Here is a tiny trained network, its code and every weight. The questions are about switching its units off for an input and a class, where a switched-off unit gives its printed mean instead of its output.

import numpy as np


def w(rows, s, z=0):
    codes = np.array(rows[::2]) - 128.0
    scale = np.full(codes.shape[1], s)
    scale[-1] = z or s
    return codes * scale


def f(y):
    return y / 2 * (1 + np.tanh(0.7978845608 * (y + 0.044715 * y**3)))


def log_softmax(a):
    a = a - a.max(-1, keepdims=True)
    return a - np.log(np.exp(a).sum(-1, keepdims=True))


def net(x, mask):
    res = np.array(x, float).reshape(1, 7) / 4 @ E
    y = f(res @ A[0][:, :-1].T + A[0][:, -1])
    res = res + np.where(mask, y, B[0][:, -1]) @ B[0][:, :-1]
    return log_softmax(res[-1] @ U[:, :-1].T + U[:, -1])


A, B = {}, {}
E = w([
[61,121,203,192,151,235,96,64,70,156],'x0',
[136,193,186,74,42,168,50,149,127,35],'x1',
[94,104,217,44,61,76,191,116,97,189],'x2',
[43,98,144,98,173,96,39,156,252,164],'x3',
[158,118,62,56,113,217,81,209,41,213],'x4',
[201,158,189,86,254,65,52,110,53,137],'x5',
[128,129,128,126,129,129,128,127,128,127],'x6',
],0.0077)
A[0] = w([
[198,140,63,63,76,56,138,177,149,109,122],'n0',
[112,104,191,63,94,78,172,148,104,177,90],'n1',
[154,213,186,64,7,207,74,153,82,8,14],'n2',
[107,75,185,63,68,93,177,95,113,165,113],'n3',
[178,143,84,120,103,188,185,117,9,106,84],'n4',
[183,113,63,56,120,81,164,186,126,115,83],'n5',
[97,156,191,84,60,86,149,112,102,163,63],'n6',
[114,158,207,216,143,32,185,19,218,5,4],'n7',
[36,82,154,127,178,116,82,144,193,135,120],'n8',
[212,143,183,76,237,75,35,115,38,117,54],'n9',
[61,104,58,171,17,222,188,142,204,139,31],'n10',
[119,100,108,75,132,187,45,200,170,239,91],'n11',
[132,68,124,167,184,164,157,86,132,206,134],'n12',
[184,184,1,234,187,190,54,141,182,39,158],'n13',
[91,114,181,171,127,211,124,88,100,152,65],'n14',
[84,83,81,130,23,199,171,164,151,84,47],'n15',
[185,157,132,153,90,121,198,59,75,64,72],'n16',
[174,126,54,69,108,220,123,206,35,177,33],'n17',
[75,124,195,169,134,228,100,87,77,146,112],'n18',
[200,154,58,71,97,33,160,212,188,69,155],'n19',
[103,178,187,80,89,154,37,150,195,93,137],'n20',
[126,63,59,162,170,108,212,115,102,235,39],'n21',
[63,128,197,144,129,218,94,81,47,139,127],'n22',
[205,158,115,169,86,140,197,77,36,87,85],'n23',
[177,133,70,70,115,57,151,146,135,109,94],'n24',
],0.0071,0.0024)
B[0] = w([
[74,182,103,161,126,128,139,48,97,107,186],'n0',
[146,72,130,69,167,200,152,153,99,61,171],'n1',
[198,75,60,226,219,30,165,175,133,86,207],'n2',
[118,76,163,62,183,201,122,161,78,48,177],'n3',
[58,79,91,81,115,91,69,149,225,198,205],'n4',
[88,158,128,166,125,135,110,67,92,100,177],'n5',
[133,78,148,95,165,184,148,161,97,70,159],'n6',
[145,96,215,192,1,121,71,202,62,205,242],'n7',
[73,120,101,96,140,89,95,118,189,148,181],'n8',
[213,242,190,71,130,152,198,123,199,187,224],'n9',
[209,210,188,102,161,159,174,123,193,172,236],'n10',
[92,100,151,142,47,91,61,191,126,180,186],'n11',
[149,128,98,176,167,84,169,121,119,91,179],'n12',
[106,46,180,30,178,231,146,171,68,46,251],'n13',
[65,195,87,153,126,159,113,58,102,92,171],'n14',
[202,190,185,102,158,158,169,90,155,183,205],'n15',
[99,88,101,92,113,111,68,147,197,180,183],'n16',
[145,109,189,192,40,139,59,190,63,190,218],'n17',
[70,204,76,141,104,124,123,58,92,76,189],'n18',
[60,183,108,167,112,137,113,37,95,90,213],'n19',
[144,73,74,167,168,49,140,143,177,117,184],'n20',
[200,92,79,206,193,51,166,164,117,81,206],'n21',
[88,179,98,175,123,124,158,76,92,91,192],'n22',
[49,97,79,51,134,98,104,136,212,181,205],'n23',
[78,177,119,155,127,142,121,72,92,109,171],'n24',
],0.0083,0.012)
U = w([
[66,207,93,172,117,145,133,29,67,78,142],'0',
[163,95,180,193,26,135,87,192,54,185,102],'1',
[245,239,181,78,170,162,198,106,187,176,4],'2',
[204,69,60,216,215,36,173,156,128,79,156],'3',
[121,45,153,36,186,238,147,159,63,36,36],'4',
[43,83,96,65,134,79,84,125,226,177,175],'5',
],0.012,0.0037)

Each question gives the input, the list of numbers given to net, and the class t.
The units are the neurons (one row each of A and B). Each row of codes is followed by its name. A weight is (code - 128) times the scale printed after its matrix; where a second scale follows, it is the last column's (A, B and U).
mask holds one flag per neuron, in row order. A switched-off neuron (its flag False) gives its mean, the last column of its row in B, instead of its output. The means were averaged over made-up inputs and are rounded, as every weight is.
A unit's drop is (log p(t) with every unit on - log p(t) with that unit switched off) / (log p(t) with every unit on - log p(t) with every unit switched off).
The circuit of an input: a set's keep is (log p(t) with only the set's units on - log p(t) with every unit switched off) / (log p(t) with every unit on - log p(t) with every unit switched off). Starting from the 12 units with the biggest drops (on a tie, the unit counted first), units are removed one at a time, each time the one whose removal leaves the highest keep (on an exact tie, the one counted first), for as long as the keep stays at least 0.8.
circuit, biggest first: the units of the circuit, biggest drop first
most important unit: the unit with the biggest drop
top k neurons: the k neurons with the biggest drops, biggest first
drop when u is switched off: that unit's drop, to one decimal
input [4,5,-2,-7,6,2,8], class 5: circuit, biggest first -> n4
input [-8,5,8,8,-6,8,-6], class 0: circuit, biggest first -> n19, n0
input [-4,7,-4,2,6,-3,8], class 3: top 3 neurons -> n2, n7, n20
input [5,8,-5,6,-8,5,3], class 1: top 2 neurons -> n7, n21
input [4,-5,-5,-6,2,-3,1], class 5: top 2 neurons -> n4, n23
input [6,-3,3,-2,4,8,7], class 2: top 2 neurons -> n9, n19
input [-2,-8,1,-1,7,-4,-8], class 3: top 2 neurons -> n21, n7
input [-5,6,4,-3,5,-8,5], class 2: top 2 neurons -> n15, n10
input [3,8,4,-8,-1,-8,3], class 2: top 3 neurons -> n15, n10, n21
input [8,-1,1,6,-8,5,-8], class 0: top 2 neurons -> n18, n17
input [2,2,-7,0,-5,-4,3], class 4: top 2 neurons -> n13, n17
input [2,4,-1,-4,-6,-6,8], class 1: top 2 neurons -> n7, n9
input [1,-3,-5,-8,6,-5,1], class 5: top 3 neurons -> n4, n23, n7
input [-6,-3,-7,1,-3,-7,7], class 2: top 3 neurons -> n10, n15, n3
input [-1,-6,-8,1,4,-8,-4], class 2: circuit, biggest first -> n10
input [-2,-6,6,-2,-6,-4,-5], class 1: top 2 neurons -> n7, n13
input [2,6,5,-8,-2,-1,-1], class 5: top 4 neurons -> n23, n4, n16, n21
input [5,5,0,-6,-6,-7,8], class 2: drop when n15 is switched off -> 0.9
input [-4,8,-3,2,-1,2,7], class 3: drop when n2 is switched off -> 0.4
input [-8,-5,-7,4,2,4,-2], class 0: most important unit -> n19
input [-2,-7,-6,-8,1,-4,-5], class 5: drop when n16 is switched off -> 0.3
input [4,8,-3,8,-1,-1,7], class 3: drop when n23 is switched off -> 0.1
